Below are the code and all the weights of a small trained network. Each question names an input and a target symbol and asks about switching units off, where a switched-off unit gives its printed mean instead of its output.

import numpy as np


def w(rows, s, z=0):
    codes = np.array(rows[::2]) - 128.0
    scale = np.full(codes.shape[1], s)
    scale[-1] = z or s
    return codes * scale


def f(y):
    return np.maximum(y, 0)


def softmax(a):
    e = np.exp(a - a.max(-1, keepdims=True))
    return e / e.sum(-1, keepdims=True)


def log_softmax(a):
    a = a - a.max(-1, keepdims=True)
    return a - np.log(np.exp(a).sum(-1, keepdims=True))


def net(x, mask):
    ids = ['ΓΣαεξτ'.index(c) for c in x.split()]
    T = len(ids)
    res = E[ids] + P[:T]
    u = 0
    for l in range(3):
        r = res
        for j in range(3):
            rows = slice(2 * j, 2 * j + 2)
            q, k, v = (r @ M[l][rows].T for M in (Q, K, V))
            z = softmax(np.where(np.tri(T) > 0, q @ k.T / 2**0.5, -1e9)) @ v
            o = O[l][rows]
            res = res + np.where(mask[u + j], z, o[:, -1]) @ o[:, :-1]
        u += 3
        y = f(res @ A[l][:, :-1].T + A[l][:, -1])
        res = res + np.where(mask[u : u + 4], y, B[l][:, -1]) @ B[l][:, :-1]
        u += 4
    return log_softmax(res[-1] @ U[:, :-1].T + U[:, -1])


Q, K, V, O, A, B = {}, {}, {}, {}, {}, {}
E = w([
[181,38,62],'Γ',
[112,166,194],'Σ',
[102,167,188],'α',
[249,36,148],'ε',
[78,173,195],'ξ',
[113,66,98],'τ',
],0.014)
P = w([
[163,255,108],'0',
[90,85,155],'1',
[96,101,155],'2',
[107,115,160],'3',
[112,128,168],'4',
[137,158,179],'5',
],0.0092)
Q[0] = w([
[26,33,179],'0.h1',
[85,59,216],'0.h1',
[147,92,2],'0.h2',
[157,102,94],'0.h2',
[104,148,236],'0.h3',
[126,141,223],'0.h3',
],0.0083)
K[0] = w([
[117,208,210],'0.h1',
[108,217,159],'0.h1',
[4,184,136],'0.h2',
[151,190,145],'0.h2',
[148,180,252],'0.h3',
[159,165,171],'0.h3',
],0.011)
V[0] = w([
[175,117,132],'0.h1',
[86,101,180],'0.h1',
[2,124,119],'0.h2',
[126,88,42],'0.h2',
[53,82,187],'0.h3',
[149,158,155],'0.h3',
],0.0099)
O[0] = w([
[27,164,110,90],'0.h1',
[150,40,167,216],'0.h1',
[68,155,2,6],'0.h2',
[179,83,106,31],'0.h2',
[121,60,110,219],'0.h3',
[65,90,191,219],'0.h3',
],0.0055,0.0025)
A[0] = w([
[211,76,184,113],'0.n1',
[53,165,129,41],'0.n2',
[110,173,111,251],'0.n3',
[221,111,4,211],'0.n4',
],0.011,0.0015)
B[0] = w([
[140,104,152,254],'0.n1',
[52,220,118,172],'0.n2',
[118,105,177,154],'0.n3',
[108,138,254,178],'0.n4',
],0.0096,0.0068)
Q[1] = w([
[164,106,154],'1.h1',
[146,92,216],'1.h1',
[207,193,171],'1.h2',
[7,123,138],'1.h2',
[96,85,186],'1.h3',
[69,131,177],'1.h3',
],0.014)
K[1] = w([
[165,131,74],'1.h1',
[147,153,2],'1.h1',
[71,142,57],'1.h2',
[129,42,213],'1.h2',
[154,97,184],'1.h3',
[117,223,164],'1.h3',
],0.0096)
V[1] = w([
[85,83,104],'1.h1',
[136,204,204],'1.h1',
[116,155,94],'1.h2',
[35,148,104],'1.h2',
[137,122,56],'1.h3',
[154,245,182],'1.h3',
],0.011)
O[1] = w([
[129,254,64,103],'1.h1',
[139,48,183,224],'1.h1',
[76,133,85,100],'1.h2',
[169,175,212,135],'1.h2',
[119,164,187,31],'1.h3',
[121,77,174,250],'1.h3',
],0.0088,0.016)
A[1] = w([
[65,181,165,2],'1.n1',
[110,105,92,153],'1.n2',
[126,102,2,101],'1.n3',
[246,142,217,221],'1.n4',
],0.0088,0.0024)
B[1] = w([
[163,255,205,141],'1.n1',
[107,187,149,136],'1.n2',
[159,58,110,136],'1.n3',
[105,84,66,255],'1.n4',
],0.0096,0.018)
Q[2] = w([
[55,42,123],'2.h1',
[156,134,66],'2.h1',
[173,106,186],'2.h2',
[150,34,122],'2.h2',
[50,66,142],'2.h3',
[159,255,69],'2.h3',
],0.0086)
K[2] = w([
[85,194,73],'2.h1',
[166,64,142],'2.h1',
[221,28,162],'2.h2',
[154,61,44],'2.h2',
[134,177,31],'2.h3',
[79,42,253],'2.h3',
],0.0078)
V[2] = w([
[117,59,218],'2.h1',
[135,174,140],'2.h1',
[132,63,247],'2.h2',
[156,148,165],'2.h2',
[60,115,182],'2.h3',
[58,193,163],'2.h3',
],0.011)
O[2] = w([
[138,139,97,233],'2.h1',
[159,89,132,95],'2.h1',
[82,158,94,252],'2.h2',
[102,112,96,120],'2.h2',
[59,88,82,162],'2.h3',
[2,235,155,83],'2.h3',
],0.0079,0.046)
A[2] = w([
[24,53,17,184],'2.n1',
[156,254,157,196],'2.n2',
[249,62,123,4],'2.n3',
[37,40,170,155],'2.n4',
],0.0061,0.0031)
B[2] = w([
[192,176,153,254],'2.n1',
[192,131,100,128],'2.n2',
[56,221,253,185],'2.n3',
[152,187,73,199],'2.n4',
],0.008,0.031)
U = w([
[173,24,2,191],'Γ',
[89,119,70,213],'Σ',
[118,185,125,122],'α',
[145,181,246,147],'ε',
[75,218,232,1],'ξ',
[107,94,88,5],'τ',
],0.0078,0.005)

Each question gives the input, a string of symbols that net reads in full, and the target symbol t.
The units are the heads (2 rows each of Q, K, V and O) and the neurons (one row each of A and B). Each row of codes is followed by its name. A weight is (code - 128) times the scale printed after its matrix; where a second scale follows, it is the last column's (O, A, B and U).
mask holds one flag per unit, layer by layer, with each layer's heads first. A switched-off unit (its flag False) gives its mean, the last column of its rows in O or B, instead of its output. The means were averaged over made-up inputs and are rounded, as every weight is.
A unit's drop is (log p(t) with every unit on - log p(t) with that unit switched off) / (log p(t) with every unit on - log p(t) with every unit switched off).
k most important neurons: the k neurons with the biggest drops, biggest first
k most important neurons of layer l: the k neurons of layer l with the biggest drops, biggest first
which heads matter: for each layer, one digit per head in row order, 1 if its drop is at least 0.15 and else 0, layers parted by /
drop of u: that unit's drop, to one decimal
input ξ Σ Σ α ε ξ, target ε: 4 most important neurons : 2.n3; 1.n4; 0.n2; 0.n1
input ε Σ Σ Σ Σ ξ, target ε: which heads matter : 010 / 000 / 001
input ξ Σ ε Σ, target ε: which heads matter : 010 / 001 / 001
input τ Σ Γ ξ, target Γ: which heads matter : 010 / 000 / 000
input ε ξ τ ε τ, target ε: 4 most important neurons : 2.n3; 0.n2; 0.n1; 1.n3
input α ξ Σ α α Σ, target Σ: 2 most important neurons : 2.n3; 1.n4
input Σ Γ Σ, target Γ: which heads matter : 000 / 100 / 000
input ε Γ Σ ε, target ε: 2 most important neurons : 2.n3; 0.n4
input ε α Γ Σ, target Γ: which heads matter : 001 / 100 / 000
input ε τ Σ Σ τ, target ε: 2 most important neurons of layer 0 : 0.n2; 0.n4
input Σ τ Γ ε α, target Γ: most important neuron of layer 1 : 1.n3
input τ ξ ε ε α, target Γ: 3 most important neurons : 0.n1; 0.n4; 2.n3
input α ε ε α ε α, target ε: 2 most important neurons of layer 0 : 0.n2; 0.n1
input ξ Σ α ξ, target ξ: 2 most important neurons of layer 1 : 1.n1; 1.n4
input α α α Σ ξ ε, target ε: most important neuron of layer 2 : 2.n3
input ε ξ Σ, target ε: drop of 2.n3 : 8.7
input ξ α ξ, target ξ: drop of 2.h3 : 1.2
input ξ Γ α ε ε α, target ε: drop of 0.h2 : 1.4
